Here is a tiny trained network, its code and every weight. The questions are about switching its units off for an input and a class, where a switched-off unit gives its printed mean instead of its output.

import numpy as np


def w(rows, s, z=0):
    codes = np.array(rows[::2]) - 128.0
    scale = np.full(codes.shape[1], s)
    scale[-1] = z or s
    return codes * scale


def f(y):
    return y / 2 * (1 + np.tanh(0.7978845608 * (y + 0.044715 * y**3)))


def log_softmax(a):
    a = a - a.max(-1, keepdims=True)
    return a - np.log(np.exp(a).sum(-1, keepdims=True))


def net(x, mask):
    res = np.array(x, float).reshape(1, 5) / 4 @ E
    y = f(res @ A[0][:, :-1].T + A[0][:, -1])
    res = res + np.where(mask, y, B[0][:, -1]) @ B[0][:, :-1]
    return log_softmax(res[-1] @ U[:, :-1].T + U[:, -1])


A, B = {}, {}
E = w([
[60,129,166,52,114,106,188,165,104],'x0',
[152,142,154,145,131,107,108,127,99],'x1',
[171,89,86,134,100,147,120,198,83],'x2',
[136,192,124,192,167,60,141,199,70],'x3',
[117,179,138,172,7,111,134,66,98],'x4',
],0.011)
A[0] = w([
[214,121,149,223,97,98,140,164,77,137],'n0',
[102,80,127,148,126,185,17,2,214,155],'n1',
[49,147,224,75,66,104,163,77,124,170],'n2',
[115,102,110,119,210,53,162,152,143,160],'n3',
[161,91,122,169,89,181,121,32,231,191],'n4',
[119,129,174,118,180,142,88,117,157,116],'n5',
[55,194,204,171,77,79,146,118,140,225],'n6',
[59,176,209,28,137,104,171,80,152,238],'n7',
[98,195,219,209,251,100,162,166,169,131],'n8',
[170,199,113,216,86,72,109,141,105,106],'n9',
[170,136,143,189,106,174,128,110,81,254],'n10',
[155,119,62,162,136,140,104,241,99,235],'n11',
[139,198,142,178,170,55,81,196,118,236],'n12',
[143,119,103,191,201,173,173,173,124,220],'n13',
[42,178,144,167,51,99,202,91,172,189],'n14',
[130,185,154,170,198,105,63,185,75,195],'n15',
[66,68,206,47,69,149,100,114,119,119],'n16',
[215,89,23,155,125,164,160,159,84,221],'n17',
[156,15,146,92,146,200,148,155,170,244],'n18',
[58,108,109,100,91,60,133,39,117,198],'n19',
[142,42,106,102,146,133,154,208,144,116],'n20',
],0.0092,0.004)
B[0] = w([
[112,123,126,150,60,36,45,111,153,212],'n0',
[157,173,17,130,142,231,138,91,175,254],'n1',
[62,170,175,183,171,141,198,168,88,232],'n2',
[205,114,162,20,202,150,166,95,93,189],'n3',
[159,225,18,139,124,220,171,84,200,239],'n4',
[132,109,132,142,152,151,135,90,125,157],'n5',
[102,239,179,172,103,105,147,125,102,225],'n6',
[72,124,211,150,223,237,179,154,68,251],'n7',
[230,132,177,106,173,112,162,86,163,214],'n8',
[119,150,165,209,74,90,43,87,138,213],'n9',
[93,203,52,133,80,114,83,90,127,194],'n10',
[139,99,80,39,93,2,110,152,60,222],'n11',
[182,159,149,98,146,89,103,66,154,227],'n12',
[179,133,92,79,147,75,117,114,143,192],'n13',
[103,253,140,154,148,101,198,148,85,221],'n14',
[205,105,149,118,137,85,119,80,102,212],'n15',
[100,84,155,159,174,148,163,157,117,204],'n16',
[87,166,65,93,57,105,90,143,120,217],'n17',
[106,75,123,84,113,213,109,191,160,235],'n18',
[60,169,128,158,136,141,189,150,100,198],'n19',
[140,57,98,83,128,102,154,182,67,192],'n20',
],0.0084,0.012)
U = w([
[139,149,66,142,124,219,137,131,181,213],'0',
[89,30,185,132,155,205,129,208,130,31],'1',
[126,148,133,203,52,35,41,105,138,161],'2',
[192,109,173,83,187,93,129,119,137,1],'3',
[121,83,90,63,86,91,113,254,106,184],'4',
[75,179,192,186,133,123,182,175,106,179],'5',
],0.011,0.0012)

Each question gives the input, the list of numbers given to net, and the class t.
The units are the neurons (one row each of A and B). Each row of codes is followed by its name. A weight is (code - 128) times the scale printed after its matrix; where a second scale follows, it is the last column's (A, B and U).
mask holds one flag per neuron, in row order. A switched-off neuron (its flag False) gives its mean, the last column of its row in B, instead of its output. The means were averaged over made-up inputs and are rounded, as every weight is.
A unit's drop is (log p(t) with every unit on - log p(t) with that unit switched off) / (log p(t) with every unit on - log p(t) with every unit switched off).
The circuit of an input: a set's keep is (log p(t) with only the set's units on - log p(t) with every unit switched off) / (log p(t) with every unit on - log p(t) with every unit switched off). Starting from the 12 units with the biggest drops (on a tie, the unit counted first), units are removed one at a time, each time the one whose removal leaves the highest keep (on an exact tie, the one counted first), for as long as the keep stays at least 0.8.
units of the circuit, in order: the units of the circuit, biggest drop first
most important unit: the unit with the biggest drop
k most important neurons: the k neurons with the biggest drops, biggest first
drop of u: that unit's drop, to one decimal
input [-6,0,2,3,-8], class 3: most important unit => n8
input [-2,0,-3,2,4], class 2: 2 most important neurons => (n7 n9)
input [1,4,-2,-6,4], class 5: 3 most important neurons => (n2 n14 n19)
input [4,8,7,5,-7], class 3: 2 most important neurons => (n12 n15)
input [-7,3,3,1,-8], class 4: 2 most important neurons => (n17 n11)
input [-6,0,4,6,-7], class 3: 3 most important neurons => (n12 n8 n15)
input [2,3,7,5,-5], class 4: 2 most important neurons => (n11 n17)
input [-7,2,-8,1,4], class 0: 3 most important neurons => (n1 n4 n11)
input [8,2,8,6,1], class 4: 2 most important neurons => (n11 n20)
input [-2,2,-3,6,-2], class 3: 2 most important neurons => (n8 n3)
input [-4,4,1,0,-6], class 3: 2 most important neurons => (n15 n3)
input [4,1,-1,-8,-1], class 1: drop of n7 => 0.2
input [-4,-2,7,1,-7], class 4: drop of n18 => 0.0
input [-5,0,7,1,-2], class 4: units of the circuit, in order => (n11)
input [2,4,-3,-7,-5], class 1: drop of n18 => 0.1
